Below are the code and all the weights of a small trained network. Each question names an input and a target symbol and asks about switching units off, where a switched-off unit gives its printed mean instead of its output.

import numpy as np


def w(rows, s, z=0):
    codes = np.array(rows[::2]) - 128.0
    scale = np.full(codes.shape[1], s)
    scale[-1] = z or s
    return codes * scale


def f(y):
    return y / 2 * (1 + np.tanh(0.7978845608 * (y + 0.044715 * y**3)))


def softmax(a):
    e = np.exp(a - a.max(-1, keepdims=True))
    return e / e.sum(-1, keepdims=True)


def log_softmax(a):
    a = a - a.max(-1, keepdims=True)
    return a - np.log(np.exp(a).sum(-1, keepdims=True))


def net(x, mask):
    ids = ['ΞΣΦγεζηθλμπτψω'.index(c) for c in x.split()]
    T = len(ids)
    res = E[ids] + P[:T]
    r = res
    for j in range(2):
        rows = slice(3 * j, 3 * j + 3)
        q, k, v = (r @ M[0][rows].T for M in (Q, K, V))
        z = softmax(np.where(np.tri(T) > 0, q @ k.T / 3**0.5, -1e9)) @ v
        o = O[0][rows]
        res = res + np.where(mask[j], z, o[:, -1]) @ o[:, :-1]
    y = f(res @ A[0][:, :-1].T + A[0][:, -1])
    res = res + np.where(mask[2:14], y, B[0][:, -1]) @ B[0][:, :-1]
    return log_softmax(res[-1] @ U[:, :-1].T + U[:, -1])


Q, K, V, O, A, B = {}, {}, {}, {}, {}, {}
E = w([
[2,166,41],'Ξ',
[138,145,108],'Σ',
[148,135,56],'Φ',
[75,119,118],'γ',
[106,143,97],'ε',
[111,119,152],'ζ',
[66,134,179],'η',
[179,163,95],'θ',
[129,129,242],'λ',
[184,172,178],'μ',
[109,121,201],'π',
[135,139,174],'τ',
[6,123,133],'ψ',
[211,180,159],'ω',
],0.013)
P = w([
[136,88,119],'0',
[10,179,169],'1',
[145,69,117],'2',
[76,186,145],'3',
[144,71,111],'4',
[94,193,131],'5',
[144,75,110],'6',
[106,196,126],'7',
[144,80,107],'8',
[114,204,115],'9',
[138,76,111],'10',
],0.012)
Q[0] = w([
[3,181,228],'h0',
[114,175,90],'h0',
[160,65,62],'h0',
[227,41,120],'h1',
[49,109,54],'h1',
[180,126,198],'h1',
],0.0063)
K[0] = w([
[2,42,121],'h0',
[62,167,70],'h0',
[127,178,150],'h0',
[74,168,227],'h1',
[186,60,228],'h1',
[70,211,171],'h1',
],0.0051)
V[0] = w([
[93,114,32],'h0',
[160,92,44],'h0',
[2,101,79],'h0',
[63,201,123],'h1',
[168,139,58],'h1',
[98,240,141],'h1',
],0.0079)
O[0] = w([
[145,187,72,205],'h0',
[198,152,2,128],'h0',
[77,162,92,254],'h0',
[127,118,183,181],'h1',
[186,125,87,150],'h1',
[137,74,169,161],'h1',
],0.0069,0.0038)
A[0] = w([
[98,176,144,247],'n0',
[201,76,148,132],'n1',
[250,120,132,77],'n2',
[171,110,171,193],'n3',
[71,98,121,254],'n4',
[104,122,197,171],'n5',
[99,90,87,54],'n6',
[159,121,86,154],'n7',
[106,163,144,228],'n8',
[106,127,169,108],'n9',
[120,135,195,103],'n10',
[147,177,97,196],'n11',
],0.015,0.0055)
B[0] = w([
[195,146,151,255],'n0',
[101,2,150,165],'n1',
[5,87,176,171],'n2',
[115,49,52,165],'n3',
[167,104,177,230],'n4',
[150,129,93,176],'n5',
[96,57,115,144],'n6',
[73,179,98,178],'n7',
[173,130,165,221],'n8',
[139,164,90,140],'n9',
[122,140,66,155],'n10',
[132,169,130,234],'n11',
],0.0092,0.0076)
U = w([
[226,212,242,185],'Ξ',
[187,249,77,189],'Σ',
[137,143,128,49],'Φ',
[59,198,137,52],'γ',
[86,77,161,121],'ε',
[148,102,139,116],'ζ',
[51,76,178,111],'η',
[46,181,10,95],'θ',
[93,128,207,198],'λ',
[87,171,145,1],'μ',
[206,79,67,134],'π',
[2,149,131,184],'τ',
[86,165,148,73],'ψ',
[175,99,131,89],'ω',
],0.0092,0.0055)

Each question gives the input, a string of symbols that net reads in full, and the target symbol t.
The units are the heads (3 rows each of Q, K, V and O) and the neurons (one row each of A and B). Each row of codes is followed by its name. A weight is (code - 128) times the scale printed after its matrix; where a second scale follows, it is the last column's (O, A, B and U).
mask holds one flag per unit, heads first, then neurons. A switched-off unit (its flag False) gives its mean, the last column of its rows in O or B, instead of its output. The means were averaged over made-up inputs and are rounded, as every weight is.
A unit's drop is (log p(t) with every unit on - log p(t) with that unit switched off) / (log p(t) with every unit on - log p(t) with every unit switched off).
The circuit of an input: a set's keep is (log p(t) with only the set's units on - log p(t) with every unit switched off) / (log p(t) with every unit on - log p(t) with every unit switched off). Starting from the 12 units with the biggest drops (on a tie, the unit counted first), units are removed one at a time, each time the one whose removal leaves the highest keep (on an exact tie, the one counted first), for as long as the keep stays at least 0.8.
units of the circuit, in order: the units of the circuit, biggest drop first
unit that matters most: the unit with the biggest drop
top k neurons: the k neurons with the biggest drops, biggest first
which heads matter: for each layer, one digit per head in row order, 1 if its drop is at least 0.15 and else 0, layers parted by /
drop of u: that unit's drop, to one decimal
input Φ Φ ε Φ Φ ε, target Σ: unit that matters most	h0
input Ξ Φ θ Ξ θ Φ Σ η, target Ξ: units of the circuit, in order	n0; n8; n3
input θ ω μ, target η: which heads matter	10
input ζ Φ θ Ξ, target Ξ: which heads matter	00
input Φ Φ μ θ Ξ Φ Φ λ λ Ξ, target Σ: units of the circuit, in order	h0; n0; n2
input Φ γ Ξ Σ θ Φ ω, target η: units of the circuit, in order	n2; n1; h0
input γ Φ Φ Φ, target Σ: units of the circuit, in order	h0; n2; n1
input Ξ Φ λ, target π: which heads matter	00
input ζ Ξ Φ Φ Φ, target θ: top 4 neurons	n7; n0; n8; n4
input Ξ Σ Ξ Φ, target Ξ: which heads matter	01
input ω Ξ Φ ζ, target Ξ: which heads matter	00
input Ξ Ξ ψ π, target Ξ: which heads matter	10
input θ μ Ξ π, target Ξ: drop of n0	0.2
input Ξ μ μ Σ, target Ξ: drop of n1	0.0
input Ξ Ξ Φ η η, target Ξ: drop of n4	0.3
input Σ λ Φ θ ψ Ξ Ξ ε, target Ξ: drop of n0	0.2
input λ Ξ Φ Φ Φ Ξ, target Σ: unit that matters most	h1
